Below are the code and all the weights of a small trained network. Each question names an input and a class and asks about switching units off, where a switched-off unit gives its printed mean instead of its output.

import numpy as np


def w(rows, s, z=0):
    codes = np.array(rows[::2]) - 128.0
    scale = np.full(codes.shape[1], s)
    scale[-1] = z or s
    return codes * scale


def f(y):
    return np.maximum(y, 0)


def log_softmax(a):
    a = a - a.max(-1, keepdims=True)
    return a - np.log(np.exp(a).sum(-1, keepdims=True))


def net(x, mask):
    res = np.array(x, float).reshape(1, 6) / 4 @ E
    y = f(res @ A[0][:, :-1].T + A[0][:, -1])
    res = res + np.where(mask, y, B[0][:, -1]) @ B[0][:, :-1]
    return log_softmax(res[-1] @ U[:, :-1].T + U[:, -1])


A, B = {}, {}
E = w([
[69,101,110,186,237,162],'x0',
[125,132,125,127,124,129],'x1',
[255,101,58,152,104,161],'x2',
[166,190,116,118,173,34],'x3',
[124,158,119,144,123,137],'x4',
[50,5,58,116,129,19],'x5',
],0.0089)
A[0] = w([
[139,164,123,61,7,100,8],'n1',
[144,183,173,62,179,199,118],'n2',
[180,224,113,123,164,178,218],'n3',
[110,125,134,178,205,145,5],'n4',
[150,168,154,107,159,122,74],'n5',
[171,183,124,57,207,71,83],'n6',
[113,158,71,107,136,80,90],'n7',
[162,117,66,170,179,151,210],'n8',
[46,164,212,102,146,107,81],'n9',
[97,102,149,137,68,164,76],'n10',
],0.012,0.0033)
B[0] = w([
[90,103,220,166,115,117,220],'n1',
[88,59,98,112,50,116,225],'n2',
[127,134,111,105,102,110,254],'n3',
[102,129,184,184,56,96,186],'n4',
[98,83,82,144,88,165,164],'n5',
[102,92,155,159,173,246,189],'n6',
[110,52,96,123,101,199,175],'n7',
[157,167,205,93,74,102,214],'n8',
[254,93,115,108,159,76,221],'n9',
[137,92,140,129,208,194,177],'n10',
],0.0099,0.0095)
U = w([
[101,139,233,221,94,62,32],'0',
[233,123,126,101,108,56,184],'1',
[90,101,106,142,158,233,163],'2',
[103,126,125,86,97,87,229],'3',
[52,80,12,72,58,103,31],'4',
[104,143,142,73,129,124,253],'5',
[137,208,95,114,195,132,3],'6',
],0.011,0.0062)

Each question gives the input, the list of numbers given to net, and the class t.
The units are the neurons (one row each of A and B). Each row of codes is followed by its name. A weight is (code - 128) times the scale printed after its matrix; where a second scale follows, it is the last column's (A, B and U).
mask holds one flag per neuron, in row order. A switched-off neuron (its flag False) gives its mean, the last column of its row in B, instead of its output. The means were averaged over made-up inputs and are rounded, as every weight is.
A unit's drop is (log p(t) with every unit on - log p(t) with that unit switched off) / (log p(t) with every unit on - log p(t) with every unit switched off).
The circuit of an input: a set's keep is (log p(t) with only the set's units on - log p(t) with every unit switched off) / (log p(t) with every unit on - log p(t) with every unit switched off). Starting from all 10 units, units are removed one at a time, each time the one whose removal leaves the highest keep (on an exact tie, the one counted first), for as long as the keep stays at least 0.8.
units of the circuit, in order: the units of the circuit, biggest drop first
most important unit: the unit with the biggest drop
top k neurons: the k neurons with the biggest drops, biggest first
drop when u is switched off: that unit's drop, to one decimal
input [7,-1,-3,-5,5,-2], class 0: units of the circuit, in order : (n4)
input [6,-5,2,-1,-4,0], class 0: units of the circuit, in order : (n4 n8)
input [4,5,-4,0,7,-7], class 3: top 3 neurons : (n9 n7 n4)
input [7,5,7,6,5,-5], class 0: top 2 neurons : (n8 n4)
input [2,3,-7,-7,5,-2], class 1: top 2 neurons : (n9 n6)
input [2,-8,-6,8,4,7], class 2: units of the circuit, in order : (n6 n7)
input [4,-3,-5,-4,-5,5], class 1: units of the circuit, in order : (n9 n2)
input [4,-1,-2,-2,-6,-8], class 4: units of the circuit, in order : (n2 n3)
input [5,8,5,4,1,6], class 5: top 2 neurons : (n8 n9)
input [-6,3,-2,7,-8,-8], class 3: top 2 neurons : (n3 n2)
input [-2,-2,6,-8,-7,8], class 2: units of the circuit, in order : (n10 n2)
input [-3,5,4,6,5,-1], class 2: top 2 neurons : (n6 n9)
input [8,0,7,-8,5,-4], class 0: top 2 neurons : (n8 n4)
input [7,-1,-1,-4,7,-4], class 0: most important unit : n4
input [2,-7,2,-8,-2,7], class 2: top 2 neurons : (n10 n2)
input [-4,6,2,2,1,-7], class 4: top 3 neurons : (n2 n3 n5)
input [6,8,7,0,-8,8], class 3: top 3 neurons : (n8 n9 n2)
input [4,-4,-2,7,6,-8], class 4: units of the circuit, in order : (n2 n5)
input [4,-6,-2,7,-1,-6], class 2: drop when n2 is switched off : -0.1
input [5,-7,7,-7,-6,-3], class 1: units of the circuit, in order : (n8)
